Below are the code and all the weights of a small trained network. Each question names an input and a class and asks about switching units off, where a switched-off unit gives its printed mean instead of its output.

import numpy as np


def w(rows, s, z=0):
    codes = np.array(rows[::2]) - 128.0
    scale = np.full(codes.shape[1], s)
    scale[-1] = z or s
    return codes * scale


def norm(h):
    return h / np.sqrt((h * h).mean(-1, keepdims=True) + 1e-5)


def f(y):
    return y / 2 * (1 + np.tanh(0.7978845608 * (y + 0.044715 * y**3)))


def log_softmax(a):
    a = a - a.max(-1, keepdims=True)
    return a - np.log(np.exp(a).sum(-1, keepdims=True))


def net(x, mask):
    res = np.array(x, float).reshape(1, 2) / 4 @ E
    u = 0
    for l in range(4):
        y = f(norm(res) @ A[l][:, :-1].T + A[l][:, -1])
        res = res + np.where(mask[u : u + 7], y, B[l][:, -1]) @ B[l][:, :-1]
        u += 7
    return log_softmax(norm(res)[-1] @ U[:, :-1].T + U[:, -1])


A, B = {}, {}
E = w([
[128,28,4,125],'x0',
[254,42,103,172],'x1',
],0.0094)
A[0] = w([
[82,131,55,75,168],'L0N1',
[104,175,101,115,157],'L0N2',
[74,116,115,91,133],'L0N3',
[202,181,225,246,1],'L0N4',
[69,115,95,121,161],'L0N5',
[184,98,47,173,106],'L0N6',
[150,23,95,121,108],'L0N7',
],0.011,0.0024)
B[0] = w([
[169,112,102,28,220],'L0N1',
[185,149,52,181,168],'L0N2',
[200,142,127,21,176],'L0N3',
[135,93,114,60,254],'L0N4',
[171,122,2,65,187],'L0N5',
[32,151,151,176,238],'L0N6',
[117,133,166,212,243],'L0N7',
],0.0075,0.0056)
A[1] = w([
[129,32,210,8,101],'L1N1',
[123,74,49,217,134],'L1N2',
[132,136,157,169,108],'L1N3',
[149,187,202,136,255],'L1N4',
[83,100,51,105,181],'L1N5',
[90,88,68,126,171],'L1N6',
[113,45,125,128,168],'L1N7',
],0.011,0.0046)
B[1] = w([
[103,97,51,143,220],'L1N1',
[112,150,164,164,243],'L1N2',
[207,120,100,137,137],'L1N3',
[172,27,6,165,254],'L1N4',
[173,152,254,62,225],'L1N5',
[149,189,222,76,202],'L1N6',
[25,173,126,150,192],'L1N7',
],0.0093,0.0057)
A[2] = w([
[46,150,190,116,97],'L2N1',
[194,89,105,120,127],'L2N2',
[85,195,80,168,158],'L2N3',
[130,121,2,50,251],'L2N4',
[161,78,59,229,102],'L2N5',
[189,141,43,149,24],'L2N6',
[103,144,174,155,62],'L2N7',
],0.0089,0.0022)
B[2] = w([
[116,58,106,45,148],'L2N1',
[98,143,55,138,150],'L2N2',
[146,76,76,134,152],'L2N3',
[222,150,72,158,254],'L2N4',
[40,209,182,102,209],'L2N5',
[105,39,124,74,155],'L2N6',
[131,53,1,44,133],'L2N7',
],0.0097,0.0086)
A[3] = w([
[145,163,74,134,136],'L3N1',
[116,42,117,155,144],'L3N2',
[212,85,111,206,199],'L3N3',
[100,193,208,86,18],'L3N4',
[193,142,54,193,141],'L3N5',
[177,180,96,255,255],'L3N6',
[52,63,176,186,85],'L3N7',
],0.011,0.003)
B[3] = w([
[148,109,23,120,202],'L3N1',
[136,139,72,132,164],'L3N2',
[83,153,64,134,197],'L3N3',
[50,106,116,144,154],'L3N4',
[26,2,132,134,249],'L3N5',
[34,155,107,120,253],'L3N6',
[236,114,147,108,209],'L3N7',
],0.0099,0.0063)
U = w([
[66,119,195,91,109],'0',
[168,107,197,179,121],'1',
[178,184,89,62,103],'2',
[143,177,145,163,9],'3',
[134,183,158,130,39],'4',
[64,110,67,159,216],'5',
[72,149,175,255,140],'6',
[145,170,147,156,2],'7',
],0.022,0.0086)

Each question gives the input, the list of numbers given to net, and the class t.
The units are the neurons (one row each of A and B). Each row of codes is followed by its name. A weight is (code - 128) times the scale printed after its matrix; where a second scale follows, it is the last column's (A, B and U).
mask holds one flag per neuron, layer by layer. A switched-off neuron (its flag False) gives its mean, the last column of its row in B, instead of its output. The means were averaged over made-up inputs and are rounded, as every weight is.
A unit's drop is (log p(t) with every unit on - log p(t) with that unit switched off) / (log p(t) with every unit on - log p(t) with every unit switched off).
most important unit: the unit with the biggest drop
k most important neurons: the k neurons with the biggest drops, biggest first
k most important neurons of layer l: the k neurons of layer l with the biggest drops, biggest first
drop when u is switched off: that unit's drop, to one decimal
input [5,4], class 1: 2 most important neurons : (L2N4, L3N7)
input [5,3], class 1: most important unit : L0N7
input [6,6], class 6: 3 most important neurons : (L0N7, L0N4, L0N1)
input [6,4], class 1: 4 most important neurons : (L2N4, L3N7, L0N7, L1N4)
input [8,3], class 1: 3 most important neurons : (L0N7, L2N5, L3N7)
input [8,-3], class 0: 2 most important neurons : (L1N5, L1N4)
input [8,6], class 1: 2 most important neurons of layer 2 : (L2N4, L2N7)
input [7,5], class 1: 3 most important neurons : (L2N4, L3N7, L1N4)
input [-7,-8], class 5: 2 most important neurons of layer 1 : (L1N5, L1N6)
input [-2,6], class 6: 2 most important neurons : (L2N5, L2N4)
input [-8,-8], class 5: 2 most important neurons : (L1N6, L1N4)
input [6,-3], class 2: 2 most important neurons : (L0N1, L0N5)
input [7,6], class 1: 2 most important neurons : (L2N4, L3N7)
input [-7,-1], class 5: most important neuron : (L1N4)
input [-2,8], class 6: 2 most important neurons : (L2N5, L2N4)
input [2,5], class 6: 2 most important neurons : (L0N7, L2N4)
input [-3,7], class 6: 2 most important neurons of layer 2 : (L2N5, L2N4)
input [4,-2], class 2: 3 most important neurons : (L0N1, L0N5, L0N3)
input [-2,5], class 6: drop when L2N5 is switched off : 0.6
input [0,1], class 6: most important neuron of layer 0 : (L0N7)
input [-6,-2], class 5: drop when L1N4 is switched off : 2.5
input [-6,-5], class 5: drop when L1N4 is switched off : 0.7
input [-7,-5], class 5: drop when L1N4 is switched off : 0.7
input [6,5], class 1: 3 most important neurons of layer 2 : (L2N4, L2N1, L2N7)
